Below is a small trained network, with its code and all its weights. Each question gives an input and a class and asks what happens when units are switched off, that is, made to give their printed mean instead of their output.

import numpy as np


def w(rows, s, z=0):
    codes = np.array(rows[::2]) - 128.0
    scale = np.full(codes.shape[1], s)
    scale[-1] = z or s
    return codes * scale


def f(y):
    return y / 2 * (1 + np.tanh(0.7978845608 * (y + 0.044715 * y**3)))


def log_softmax(a):
    a = a - a.max(-1, keepdims=True)
    return a - np.log(np.exp(a).sum(-1, keepdims=True))


def net(x, mask):
    res = np.array(x, float).reshape(1, 2) / 4 @ E
    y = f(res @ A[0][:, :-1].T + A[0][:, -1])
    res = res + np.where(mask, y, B[0][:, -1]) @ B[0][:, :-1]
    return log_softmax(res[-1] @ U[:, :-1].T + U[:, -1])


A, B = {}, {}
E = w([
[83,154,241],'x0',
[158,252,123],'x1',
],0.015)
A[0] = w([
[108,88,121,115],'N0',
[242,69,152,251],'N1',
[131,55,131,125],'N2',
[252,102,107,172],'N3',
[159,112,57,107],'N4',
[156,134,42,103],'N5',
[42,73,111,110],'N6',
[171,248,117,106],'N7',
[30,187,178,111],'N8',
[34,73,133,112],'N9',
[67,70,132,116],'N10',
[232,113,94,130],'N11',
[86,141,218,146],'N12',
[121,92,127,117],'N13',
],0.013,0.019)
B[0] = w([
[165,152,86,147],'N0',
[128,165,247,249],'N1',
[180,173,128,173],'N2',
[97,85,170,193],'N3',
[141,39,134,166],'N4',
[142,6,92,171],'N5',
[164,136,91,168],'N6',
[205,160,115,202],'N7',
[174,7,107,180],'N8',
[201,111,93,174],'N9',
[189,124,118,170],'N10',
[112,60,127,172],'N11',
[88,28,122,202],'N12',
[151,174,79,142],'N13',
],0.011,0.019)
U = w([
[252,151,120,133],'0',
[106,56,128,96],'1',
[98,155,212,251],'2',
[121,175,149,81],'3',
[90,193,115,80],'4',
[128,146,113,81],'5',
],0.017,0.012)

Each question gives the input, the list of numbers given to net, and the class t.
The units are the neurons (one row each of A and B). Each row of codes is followed by its name. A weight is (code - 128) times the scale printed after its matrix; where a second scale follows, it is the last column's (A, B and U).
mask holds one flag per neuron, in row order. A switched-off neuron (its flag False) gives its mean, the last column of its row in B, instead of its output. The means were averaged over made-up inputs and are rounded, as every weight is.
A unit's drop is (log p(t) with every unit on - log p(t) with that unit switched off) / (log p(t) with every unit on - log p(t) with every unit switched off).
The circuit of an input: a set's keep is (log p(t) with only the set's units on - log p(t) with every unit switched off) / (log p(t) with every unit on - log p(t) with every unit switched off). Starting from the 12 units with the biggest drops (on a tie, the unit counted first), units are removed one at a time, each time the one whose removal leaves the highest keep (on an exact tie, the one counted first), for as long as the keep stays at least 0.8.
circuit, biggest first: the units of the circuit, biggest drop first
k most important neurons: the k neurons with the biggest drops, biggest first
drop when u is switched off: that unit's drop, to one decimal
input [1,3], class 2: circuit, biggest first => N9, N10
input [4,0], class 1: circuit, biggest first => N12
input [-4,-4], class 0: 2 most important neurons => N12, N2
input [-6,-6], class 0: 2 most important neurons => N2, N12
input [-6,-7], class 0: 2 most important neurons => N2, N12
input [3,3], class 2: 2 most important neurons => N9, N5
input [-3,-4], class 0: 2 most important neurons => N12, N2
input [6,7], class 0: 2 most important neurons => N7, N3
input [8,5], class 1: 2 most important neurons => N12, N8
input [3,-3], class 2: 2 most important neurons => N7, N5
input [-3,1], class 2: drop when N8 is switched off => 0.2
input [2,-2], class 2: drop when N7 is switched off => 0.1
input [-5,3], class 1: drop when N5 is switched off => 0.1
input [3,2], class 2: circuit, biggest first => N9
